Below are the code and all the weights of a small trained network. Each question names an input and a target symbol and asks about switching units off, where a switched-off unit gives its printed mean instead of its output.

import numpy as np


def w(rows, s, z=0):
    codes = np.array(rows[::2]) - 128.0
    scale = np.full(codes.shape[1], s)
    scale[-1] = z or s
    return codes * scale


def f(y):
    return y / 2 * (1 + np.tanh(0.7978845608 * (y + 0.044715 * y**3)))


def softmax(a):
    e = np.exp(a - a.max(-1, keepdims=True))
    return e / e.sum(-1, keepdims=True)


def log_softmax(a):
    a = a - a.max(-1, keepdims=True)
    return a - np.log(np.exp(a).sum(-1, keepdims=True))


def net(x, mask):
    ids = ['Δγημξω'.index(c) for c in x.split()]
    T = len(ids)
    res = E[ids] + P[:T]
    u = 0
    for l in range(2):
        q, k, v = (res @ M[l].T for M in (Q, K, V))
        z = softmax(np.where(np.tri(T) > 0, q @ k.T / 4**0.5, -1e9)) @ v
        res = res + np.where(mask[u], z, O[l][:, -1]) @ O[l][:, :-1]
        u += 1
        y = f(res @ A[l][:, :-1].T + A[l][:, -1])
        res = res + np.where(mask[u : u + 4], y, B[l][:, -1]) @ B[l][:, :-1]
        u += 4
    return log_softmax(res[-1] @ U[:, :-1].T + U[:, -1])


Q, K, V, O, A, B = {}, {}, {}, {}, {}, {}
E = w([
[141,176,197,68,92],'Δ',
[139,201,133,61,64],'γ',
[187,155,207,90,168],'η',
[130,145,158,198,193],'μ',
[204,97,250,63,178],'ξ',
[235,126,105,105,160],'ω',
],0.022)
P = w([
[108,99,120,86,237],'0',
[123,205,109,70,171],'1',
[97,1,139,160,100],'2',
[130,167,124,110,135],'3',
[145,53,135,140,68],'4',
[149,169,139,134,140],'5',
[165,81,149,159,72],'6',
[166,189,132,153,126],'7',
[192,94,157,168,63],'8',
[184,202,126,179,124],'9',
[222,99,188,170,45],'10',
[192,219,108,221,118],'11',
[242,126,152,179,54],'12',
],0.011)
Q[0] = w([
[144,79,138,114,93],'0.h0',
[15,7,92,242,171],'0.h0',
[122,123,156,156,89],'0.h0',
[117,159,64,77,101],'0.h0',
],0.013)
K[0] = w([
[191,31,101,199,180],'0.h0',
[3,64,72,6,225],'0.h0',
[191,206,122,168,239],'0.h0',
[170,91,197,154,153],'0.h0',
],0.0052)
V[0] = w([
[198,89,141,100,136],'0.h0',
[94,156,155,87,72],'0.h0',
[96,143,10,86,91],'0.h0',
[90,104,94,209,187],'0.h0',
],0.013)
O[0] = w([
[136,21,57,102,152,195],'0.h0',
[129,255,156,22,146,157],'0.h0',
[154,124,41,157,37,88],'0.h0',
[149,200,98,188,169,2],'0.h0',
],0.0097,0.016)
A[0] = w([
[87,83,221,76,152,91],'0.n0',
[161,153,6,120,74,122],'0.n1',
[217,32,100,119,136,171],'0.n2',
[117,128,254,240,131,254],'0.n3',
],0.0068,0.0049)
B[0] = w([
[127,202,21,132,128,246],'0.n0',
[169,90,158,131,131,145],'0.n1',
[3,122,164,76,142,238],'0.n2',
[68,150,140,117,105,152],'0.n3',
],0.013)
Q[1] = w([
[89,123,60,141,97],'1.h0',
[112,178,122,149,104],'1.h0',
[97,157,178,150,67],'1.h0',
[195,150,100,254,189],'1.h0',
],0.0095)
K[1] = w([
[114,193,105,129,140],'1.h0',
[191,167,77,155,181],'1.h0',
[59,189,156,175,10],'1.h0',
[125,139,155,126,156],'1.h0',
],0.011)
V[1] = w([
[73,254,168,195,90],'1.h0',
[178,123,99,182,148],'1.h0',
[52,99,134,117,143],'1.h0',
[24,80,146,212,75],'1.h0',
],0.0057)
O[1] = w([
[116,98,140,123,68,69],'1.h0',
[118,165,42,2,138,5],'1.h0',
[146,191,255,72,72,190],'1.h0',
[139,170,163,76,140,70],'1.h0',
],0.0092,0.014)
A[1] = w([
[98,174,104,145,65,29],'1.n0',
[254,61,121,74,53,75],'1.n1',
[69,32,191,190,38,8],'1.n2',
[141,131,31,181,165,127],'1.n3',
],0.0092,0.0014)
B[1] = w([
[109,205,173,185,49,165],'1.n0',
[209,97,44,168,75,170],'1.n1',
[125,109,154,118,224,255],'1.n2',
[190,155,125,214,254,129],'1.n3',
],0.0094,0.013)
U = w([
[196,218,79,113,215,117],'Δ',
[156,131,148,97,33,169],'γ',
[97,192,58,49,143,6],'η',
[130,189,168,255,134,221],'μ',
[43,201,85,88,93,12],'ξ',
[95,94,131,120,120,213],'ω',
],0.0071,0.0026)

Each question gives the input, a string of symbols that net reads in full, and the target symbol t.
The units are the heads (4 rows each of Q, K, V and O) and the neurons (one row each of A and B). Each row of codes is followed by its name. A weight is (code - 128) times the scale printed after its matrix; where a second scale follows, it is the last column's (O, A, B and U).
mask holds one flag per unit, layer by layer, with each layer's heads first. A switched-off unit (its flag False) gives its mean, the last column of its rows in O or B, instead of its output. The means were averaged over made-up inputs and are rounded, as every weight is.
A unit's drop is (log p(t) with every unit on - log p(t) with that unit switched off) / (log p(t) with every unit on - log p(t) with every unit switched off).
The circuit of an input: a set's keep is (log p(t) with only the set's units on - log p(t) with every unit switched off) / (log p(t) with every unit on - log p(t) with every unit switched off). Starting from all 10 units, units are removed one at a time, each time the one whose removal leaves the highest keep (on an exact tie, the one counted first), for as long as the keep stays at least 0.8.
circuit, biggest first: the units of the circuit, biggest drop first
k most important neurons: the k neurons with the biggest drops, biggest first
k most important neurons of layer l: the k neurons of layer l with the biggest drops, biggest first
drop when u is switched off: that unit's drop, to one decimal
input γ Δ ω γ η γ η γ η, target η: circuit, biggest first : (0.h0, 1.h0)
input ω γ γ η, target Δ: circuit, biggest first : (0.h0, 0.n2, 0.n0)
input μ γ γ ω μ γ η μ η γ, target Δ: circuit, biggest first : (0.h0, 0.n2)
input γ γ μ γ η γ, target Δ: most important neuron of layer 1 : (1.n3)
input γ η ω ω ξ γ μ ω γ ω, target γ: circuit, biggest first : (0.n2, 1.h0, 0.h0, 0.n0)
input ω ω ξ γ η μ γ ω μ ω, target μ: circuit, biggest first : (0.n2, 0.h0, 1.h0, 0.n0)
input γ Δ η γ ξ γ η Δ γ γ η γ γ, target η: 3 most important neurons of layer 0 : (0.n0, 0.n2, 0.n3)
input γ γ Δ γ γ γ η ξ Δ, target ξ: circuit, biggest first : (0.n0, 0.h0)
input ξ γ η Δ Δ γ γ γ ξ, target ξ: circuit, biggest first : (0.n0, 0.n2)
input η Δ ξ γ η, target ξ: circuit, biggest first : (0.n0, 1.n2, 0.h0)
input ω μ ω Δ ω μ μ ω, target μ: circuit, biggest first : (0.n2, 0.h0, 1.h0)
input ω γ γ η γ μ ω γ Δ γ γ ξ, target η: circuit, biggest first : (0.n0, 0.h0)
input μ ξ η μ Δ ω γ γ γ η γ ω, target γ: circuit, biggest first : (0.h0, 1.n2)
input γ γ ω γ, target ω: 2 most important neurons : (0.n0, 1.n2)
input γ μ γ η ω γ γ γ, target γ: 2 most important neurons of layer 1 : (1.n1, 1.n2)
input γ ω Δ η, target Δ: circuit, biggest first : (0.h0, 0.n0, 0.n2)
input ξ γ γ γ, target γ: 2 most important neurons : (0.n2, 1.n1)
input μ γ Δ, target μ: 2 most important neurons : (0.n3, 1.n0)
input γ ξ γ γ μ γ ξ γ Δ, target ξ: 2 most important neurons of layer 1 : (1.n2, 1.n1)
input η ω Δ γ μ γ γ ω γ ξ η, target ξ: 4 most important neurons : (0.n0, 0.n2, 1.n2, 0.n3)
input ω γ γ η γ γ ξ μ η γ γ ω Δ, target ω: drop when 1.n2 is switched off : 0.1
input γ ω γ γ γ ξ γ ω ω, target ω: drop when 0.n2 is switched off : 1.0
input γ ω γ ξ, target η: drop when 1.n2 is switched off : 0.0
input γ γ η ω γ, target ω: drop when 0.h0 is switched off : 1.1
